Here is a tiny trained network, its code and every weight. The questions are about switching its units off for an input and a target symbol, where a switched-off unit gives its printed mean instead of its output.

import numpy as np


def w(rows, s, z=0):
    codes = np.array(rows[::2]) - 128.0
    scale = np.full(codes.shape[1], s)
    scale[-1] = z or s
    return codes * scale


def norm(h):
    return h / np.sqrt((h * h).mean(-1, keepdims=True) + 1e-5)


def f(y):
    return y / 2 * (1 + np.tanh(0.7978845608 * (y + 0.044715 * y**3)))


def softmax(a):
    e = np.exp(a - a.max(-1, keepdims=True))
    return e / e.sum(-1, keepdims=True)


def log_softmax(a):
    a = a - a.max(-1, keepdims=True)
    return a - np.log(np.exp(a).sum(-1, keepdims=True))


def net(x, mask):
    ids = ['γζηθτφψ'.index(c) for c in x.split()]
    T = len(ids)
    res = E[ids] + P[:T]
    u = 0
    for l in range(2):
        q, k, v = (norm(res) @ M[l].T for M in (Q, K, V))
        z = softmax(np.where(np.tri(T) > 0, q @ k.T / 2**0.5, -1e9)) @ v
        res = res + np.where(mask[u], z, O[l][:, -1]) @ O[l][:, :-1]
        u += 1
        y = f(norm(res) @ A[l][:, :-1].T + A[l][:, -1])
        res = res + np.where(mask[u : u + 8], y, B[l][:, -1]) @ B[l][:, :-1]
        u += 8
    return log_softmax(norm(res)[-1] @ U[:, :-1].T + U[:, -1])


Q, K, V, O, A, B = {}, {}, {}, {}, {}, {}
E = w([
[23,247,176,165,181,98,171,153,131,83,168,111],'γ',
[98,78,107,72,106,143,85,195,155,69,113,155],'ζ',
[163,135,181,162,113,40,80,155,107,116,173,177],'η',
[109,78,71,75,114,136,55,148,105,142,196,88],'θ',
[124,115,78,120,119,140,124,118,180,40,155,75],'τ',
[101,128,66,71,102,118,74,206,158,127,86,121],'φ',
[139,92,63,141,107,125,172,122,4,106,139,81],'ψ',
],0.004)
P = w([
[173,73,181,116,129,216,117,103,124,252,73,197],'0',
[148,126,120,118,190,185,78,123,120,149,103,168],'1',
[152,124,115,144,197,169,106,120,126,146,97,168],'2',
[149,122,95,143,204,145,131,123,128,140,94,160],'3',
[111,135,100,179,69,140,130,113,113,130,134,127],'4',
[107,109,97,187,99,115,139,118,123,112,141,124],'5',
[85,140,107,184,65,97,141,134,121,120,125,105],'6',
[53,140,104,195,70,67,159,167,149,102,114,107],'7',
[54,115,104,220,72,67,154,148,154,100,131,116],'8',
],0.0026)
Q[0] = w([
[99,158,155,137,167,74,85,171,126,141,163,159],'L0H0',
[173,161,255,117,185,132,158,82,143,199,105,177],'L0H0',
],0.0068)
K[0] = w([
[176,77,120,183,78,96,132,108,144,95,127,137],'L0H0',
[190,38,94,3,86,171,39,172,125,169,94,159],'L0H0',
],0.0058)
V[0] = w([
[11,196,196,219,181,94,114,203,163,196,194,227],'L0H0',
[64,148,124,102,148,131,169,247,8,176,67,100],'L0H0',
],0.0017)
O[0] = w([
[155,144,184,129,131,145,144,194,100,106,114,63,32],'L0H0',
[109,73,163,163,118,116,93,74,54,141,4,52,3],'L0H0',
],0.0043,0.0004)
A[0] = w([
[130,122,38,113,190,119,144,148,74,157,127,103,176],'L0N0',
[106,179,142,203,125,62,187,69,101,141,160,252,39],'L0N1',
[103,164,224,107,34,84,157,190,137,96,48,128,74],'L0N2',
[150,183,200,103,205,135,125,170,98,148,186,107,171],'L0N3',
[125,136,151,51,121,152,120,164,224,105,68,195,104],'L0N4',
[203,66,140,155,71,125,143,165,99,138,116,78,2],'L0N5',
[144,144,155,87,97,64,109,204,158,124,173,139,133],'L0N6',
[191,88,211,148,123,143,158,135,51,159,48,87,142],'L0N7',
],0.0031,0.00076)
B[0] = w([
[109,167,185,194,38,103,85,83,163,104,81,206,245],'L0N0',
[165,168,165,8,122,76,109,151,36,66,67,56,196],'L0N1',
[137,128,87,128,132,145,68,73,56,183,249,40,181],'L0N2',
[215,88,120,159,134,225,136,122,140,102,69,179,119],'L0N3',
[126,128,202,179,43,154,144,72,105,144,165,182,178],'L0N4',
[122,210,122,48,114,95,143,67,148,4,94,103,164],'L0N5',
[220,91,94,212,118,130,136,103,74,92,165,108,233],'L0N6',
[124,231,125,62,125,159,205,112,214,182,188,201,174],'L0N7',
],0.0026,0.0012)
Q[1] = w([
[24,83,23,221,3,132,157,100,176,145,205,133],'L1H0',
[111,66,84,245,85,10,57,138,62,106,164,175],'L1H0',
],0.004)
K[1] = w([
[113,88,51,184,106,62,131,141,151,3,123,93],'L1H0',
[122,215,151,112,152,57,162,148,92,27,105,80],'L1H0',
],0.0056)
V[1] = w([
[254,106,162,116,105,44,62,142,34,172,129,176],'L1H0',
[141,197,122,112,82,135,219,88,20,99,79,170],'L1H0',
],0.0029)
O[1] = w([
[87,32,178,220,76,97,158,133,140,213,147,61,2],'L1H0',
[96,148,79,253,133,220,84,119,106,75,118,210,101],'L1H0',
],0.0047,0.00028)
A[1] = w([
[116,72,95,163,49,71,141,106,137,140,164,107,124],'L1N0',
[178,161,69,4,134,113,119,117,169,115,143,181,126],'L1N1',
[22,112,59,145,121,94,112,43,102,130,111,174,74],'L1N2',
[198,138,100,157,173,224,112,137,123,135,103,174,4],'L1N3',
[76,142,86,200,100,185,69,125,114,65,104,181,86],'L1N4',
[75,100,206,32,108,122,165,62,137,176,159,125,126],'L1N5',
[185,123,130,147,96,138,164,123,98,52,227,137,87],'L1N6',
[122,148,71,118,205,147,156,136,170,84,176,147,192],'L1N7',
],0.0042,0.0023)
B[1] = w([
[157,146,160,193,169,178,152,175,122,143,122,143,189],'L1N0',
[132,206,107,133,95,117,170,141,172,164,169,170,253],'L1N1',
[77,123,95,122,159,146,154,30,145,91,94,104,174],'L1N2',
[134,64,97,127,255,139,112,139,59,136,97,62,115],'L1N3',
[132,102,50,129,116,104,164,79,121,135,161,107,207],'L1N4',
[137,180,96,121,170,96,138,98,101,55,128,102,135],'L1N5',
[167,175,106,149,90,106,83,149,137,140,101,84,173],'L1N6',
[144,147,141,111,93,156,122,138,181,207,133,182,216],'L1N7',
],0.0054,0.0042)
U = w([
[195,170,115,111,197,237,90,174,71,114,92,134,4],'γ',
[109,95,223,64,126,132,120,135,95,17,125,181,182],'ζ',
[133,77,188,240,112,118,133,194,113,175,175,139,119],'η',
[137,107,145,44,174,12,157,125,91,141,176,48,86],'θ',
[146,189,103,81,82,108,150,152,183,154,186,182,246],'τ',
[80,145,183,97,97,86,59,119,133,181,2,115,21],'φ',
[72,85,50,153,125,133,139,35,109,104,120,128,153],'ψ',
],0.0053,0.0013)

Each question gives the input, a string of symbols that net reads in full, and the target symbol t.
The units are the heads (2 rows each of Q, K, V and O) and the neurons (one row each of A and B). Each row of codes is followed by its name. A weight is (code - 128) times the scale printed after its matrix; where a second scale follows, it is the last column's (O, A, B and U).
mask holds one flag per unit, layer by layer, with each layer's heads first. A switched-off unit (its flag False) gives its mean, the last column of its rows in O or B, instead of its output. The means were averaged over made-up inputs and are rounded, as every weight is.
A unit's drop is (log p(t) with every unit on - log p(t) with that unit switched off) / (log p(t) with every unit on - log p(t) with every unit switched off).
The circuit of an input: a set's keep is (log p(t) with only the set's units on - log p(t) with every unit switched off) / (log p(t) with every unit on - log p(t) with every unit switched off). Starting from the 12 units with the biggest drops (on a tie, the unit counted first), units are removed one at a time, each time the one whose removal leaves the highest keep (on an exact tie, the one counted first), for as long as the keep stays at least 0.8.
circuit, biggest first: the units of the circuit, biggest drop first
unit that matters most: the unit with the biggest drop
k most important neurons: the k neurons with the biggest drops, biggest first
k most important neurons of layer l: the k neurons of layer l with the biggest drops, biggest first
drop when u is switched off: that unit's drop, to one decimal
input θ ζ φ, target φ: circuit, biggest first	(L1H0 L0H0 L1N1 L1N4)
input φ ψ γ, target φ: circuit, biggest first	(L0N1 L0H0 L1N1)
input θ ψ η ζ φ θ θ ζ, target η: unit that matters most	L1N0
input ζ γ φ, target φ: circuit, biggest first	(L0H0 L1N0)
input τ θ θ γ ψ, target θ: circuit, biggest first	(L0H0 L0N7 L0N5 L1H0)
input ζ θ ψ θ τ ζ τ ψ ζ, target ψ: circuit, biggest first	(L0H0 L1N2 L1N1)
input η θ ψ η τ τ η θ θ, target η: circuit, biggest first	(L1N0 L1N1)
input γ ψ φ, target γ: circuit, biggest first	(L1N3 L1H0)
input γ τ ζ, target γ: circuit, biggest first	(L0H0 L1N3)
input φ τ ζ φ ψ θ η, target η: circuit, biggest first	(L1H0 L1N0)
input γ τ θ τ, target γ: 2 most important neurons of layer 0	(L0N3 L0N5)
input γ τ φ τ, target γ: circuit, biggest first	(L0H0 L1H0)
input γ θ η, target γ: 3 most important neurons	(L1N3 L0N3 L0N7)
input γ τ ψ, target γ: circuit, biggest first	(L0H0 L1N3 L1H0)
input η τ γ τ, target η: circuit, biggest first	(L0H0 L1H0)
input η φ γ, target η: circuit, biggest first	(L1H0 L0N3)
input η ψ τ ψ ψ τ γ, target ψ: 2 most important neurons of layer 0	(L0N1 L0N7)
input ζ φ γ, target ζ: unit that matters most	L0N1
input φ ψ τ γ, target φ: 3 most important neurons	(L0N1 L1N1 L1N4)
input ψ γ θ, target ψ: 3 most important neurons of layer 0	(L0N5 L0N7 L0N0)
input φ γ θ ψ γ γ, target ψ: most important neuron of layer 1	(L1N4)
input η ζ η τ ψ γ, target η: 2 most important neurons	(L0N1 L0N0)
input θ τ θ τ θ η θ θ, target η: 2 most important neurons	(L0N1 L1N0)
input φ θ φ ζ, target ζ: 2 most important neurons	(L0N4 L1N4)
input ζ ζ θ, target θ: 3 most important neurons	(L1N5 L1N7 L0N7)
input γ ψ η, target γ: 3 most important neurons	(L1N3 L0N1 L0N7)
input φ θ φ θ η ψ θ η φ, target η: most important neuron	(L1N0)
input η θ φ ζ ψ ζ θ θ, target ψ: drop when L1N3 is switched off	0.0
input η θ ζ, target η: drop when L1H0 is switched off	0.5
